Here is a tiny trained network, its code and every weight. The questions are about switching its units off for an input and a target symbol, where a switched-off unit gives its printed mean instead of its output.

import numpy as np


def w(rows, s, z=0):
    codes = np.array(rows[::2]) - 128.0
    scale = np.full(codes.shape[1], s)
    scale[-1] = z or s
    return codes * scale


def f(y):
    return np.maximum(y, 0)


def softmax(a):
    e = np.exp(a - a.max(-1, keepdims=True))
    return e / e.sum(-1, keepdims=True)


def log_softmax(a):
    a = a - a.max(-1, keepdims=True)
    return a - np.log(np.exp(a).sum(-1, keepdims=True))


def net(x, mask):
    ids = ['αβγδζθλμξπστφψ'.index(c) for c in x.split()]
    T = len(ids)
    res = E[ids] + P[:T]
    u = 0
    for l in range(2):
        q, k, v = (res @ M[l].T for M in (Q, K, V))
        z = softmax(np.where(np.tri(T) > 0, q @ k.T / 2**0.5, -1e9)) @ v
        res = res + np.where(mask[u], z, O[l][:, -1]) @ O[l][:, :-1]
        u += 1
        y = f(res @ A[l][:, :-1].T + A[l][:, -1])
        res = res + np.where(mask[u : u + 8], y, B[l][:, -1]) @ B[l][:, :-1]
        u += 8
    return log_softmax(res[-1] @ U[:, :-1].T + U[:, -1])


Q, K, V, O, A, B = {}, {}, {}, {}, {}, {}
E = w([
[47,80,119,189],'α',
[213,113,131,66],'β',
[176,54,110,245],'γ',
[189,128,216,213],'δ',
[165,86,145,102],'ζ',
[104,167,50,186],'θ',
[193,104,99,93],'λ',
[185,146,152,138],'μ',
[148,152,33,125],'ξ',
[120,161,178,133],'π',
[131,101,113,37],'σ',
[90,153,72,194],'τ',
[91,133,163,207],'φ',
[92,2,122,100],'ψ',
],0.018)
P = w([
[90,164,46,122],'0',
[110,169,70,94],'1',
[112,160,54,121],'2',
[118,146,61,126],'3',
[117,137,30,186],'4',
[124,141,52,139],'5',
[112,118,2,246],'6',
[121,129,26,177],'7',
],0.0038)
Q[0] = w([
[65,59,132,235],'0.h1',
[162,85,2,209],'0.h1',
],0.0068)
K[0] = w([
[180,84,227,254],'0.h1',
[175,79,96,182],'0.h1',
],0.0064)
V[0] = w([
[1,111,185,66],'0.h1',
[167,50,126,163],'0.h1',
],0.0058)
O[0] = w([
[50,155,105,184,4],'0.h1',
[254,107,195,25,182],'0.h1',
],0.0059,0.0033)
A[0] = w([
[150,173,106,122,139],'0.n1',
[213,136,54,161,253],'0.n2',
[95,80,72,123,214],'0.n3',
[91,227,97,153,132],'0.n4',
[130,1,140,116,202],'0.n5',
[202,164,97,69,136],'0.n6',
[172,109,149,164,165],'0.n7',
[110,192,189,146,176],'0.n8',
],0.0099,0.0059)
B[0] = w([
[91,103,120,89,152],'0.n1',
[115,163,153,12,251],'0.n2',
[74,106,193,126,196],'0.n3',
[105,140,113,116,168],'0.n4',
[170,131,202,154,181],'0.n5',
[149,138,119,79,175],'0.n6',
[157,147,155,105,162],'0.n7',
[186,155,126,234,146],'0.n8',
],0.011,0.012)
Q[1] = w([
[68,173,239,1],'1.h1',
[78,73,145,98],'1.h1',
],0.0077)
K[1] = w([
[139,162,255,138],'1.h1',
[117,66,161,108],'1.h1',
],0.0087)
V[1] = w([
[162,57,147,142],'1.h1',
[141,62,1,123],'1.h1',
],0.0091)
O[1] = w([
[2,70,215,51,153],'1.h1',
[31,160,221,41,5],'1.h1',
],0.0081,0.017)
A[1] = w([
[183,47,254,168,125],'1.n1',
[48,34,191,83,70],'1.n2',
[101,205,84,173,252],'1.n3',
[176,207,65,152,92],'1.n4',
[124,160,120,72,101],'1.n5',
[135,218,125,198,42],'1.n6',
[148,183,150,41,117],'1.n7',
[167,209,142,87,142],'1.n8',
],0.0092,0.0029)
B[1] = w([
[46,203,59,89,244],'1.n1',
[224,66,178,136,168],'1.n2',
[107,2,159,101,178],'1.n3',
[19,104,79,163,205],'1.n4',
[93,144,208,170,178],'1.n5',
[195,25,122,66,163],'1.n6',
[150,202,188,174,215],'1.n7',
[123,126,130,164,202],'1.n8',
],0.0078,0.011)
U = w([
[104,86,174,229,175],'α',
[2,100,81,60,86],'β',
[27,122,171,182,177],'γ',
[67,221,83,50,2],'δ',
[100,113,16,99,220],'ζ',
[129,35,200,60,185],'θ',
[59,170,131,58,172],'λ',
[156,123,157,170,224],'μ',
[159,116,217,139,58],'ξ',
[167,118,58,28,148],'π',
[163,45,137,180,36],'σ',
[150,185,101,232,82],'τ',
[128,24,192,96,49],'φ',
[163,109,216,128,46],'ψ',
],0.0081,0.0044)

Each question gives the input, a string of symbols that net reads in full, and the target symbol t.
The units are the heads (2 rows each of Q, K, V and O) and the neurons (one row each of A and B). Each row of codes is followed by its name. A weight is (code - 128) times the scale printed after its matrix; where a second scale follows, it is the last column's (O, A, B and U).
mask holds one flag per unit, layer by layer, with each layer's heads first. A switched-off unit (its flag False) gives its mean, the last column of its rows in O or B, instead of its output. The means were averaged over made-up inputs and are rounded, as every weight is.
A unit's drop is (log p(t) with every unit on - log p(t) with that unit switched off) / (log p(t) with every unit on - log p(t) with every unit switched off).
The circuit of an input: a set's keep is (log p(t) with only the set's units on - log p(t) with every unit switched off) / (log p(t) with every unit on - log p(t) with every unit switched off). Starting from the 12 units with the biggest drops (on a tie, the unit counted first), units are removed one at a time, each time the one whose removal leaves the highest keep (on an exact tie, the one counted first), for as long as the keep stays at least 0.8.
units of the circuit, in order: the units of the circuit, biggest drop first
k most important neurons: the k neurons with the biggest drops, biggest first
k most important neurons of layer l: the k neurons of layer l with the biggest drops, biggest first
drop of u: that unit's drop, to one decimal
input μ θ α φ τ ξ, target λ: 3 most important neurons -> (0.n2; 0.n3; 0.n5)
input ξ τ ψ τ σ, target θ: units of the circuit, in order -> (1.h1; 1.n2; 0.n5)
input β λ λ, target ξ: 3 most important neurons of layer 1 -> (1.n7; 1.n1; 1.n5)
input ζ τ μ ξ γ ζ, target π: 2 most important neurons of layer 0 -> (0.n2; 0.n5)
input ψ ζ α π τ ξ σ, target θ: 2 most important neurons of layer 0 -> (0.n2; 0.n5)
input τ μ α γ τ μ ζ, target π: 2 most important neurons of layer 0 -> (0.n5; 0.n2)
input α μ τ ξ, target δ: most important neuron -> (0.n2)
input τ α ξ ψ λ, target θ: 3 most important neurons -> (0.n2; 0.n5; 1.n2)
input τ ξ τ θ, target β: 2 most important neurons of layer 1 -> (1.n4; 1.n3)
input τ λ μ ξ γ, target π: 3 most important neurons -> (1.n1; 0.n5; 0.n2)
input μ φ θ, target β: 3 most important neurons of layer 1 -> (1.n3; 1.n4; 1.n2)
input α α φ ψ ζ τ ξ, target θ: 3 most important neurons of layer 0 -> (0.n2; 0.n5; 0.n3)
input φ τ ξ ξ π τ, target β: 3 most important neurons of layer 0 -> (0.n5; 0.n2; 0.n4)
input τ ξ γ μ σ β δ, target ζ: 2 most important neurons -> (1.n1; 1.n7)
input τ λ π τ, target β: 2 most important neurons of layer 1 -> (1.n7; 1.n3)
input ψ θ τ α φ τ δ, target τ: 2 most important neurons of layer 0 -> (0.n8; 0.n7)
input π ξ ξ φ, target σ: 2 most important neurons of layer 0 -> (0.n8; 0.n3)
input τ τ θ σ ξ, target λ: 2 most important neurons of layer 0 -> (0.n2; 0.n5)
input θ ξ β, target ξ: drop of 1.n7 -> 0.4
input φ τ φ, target σ: drop of 0.n8 -> 0.2
input τ μ θ μ ζ γ γ, target π: drop of 1.n1 -> 0.6
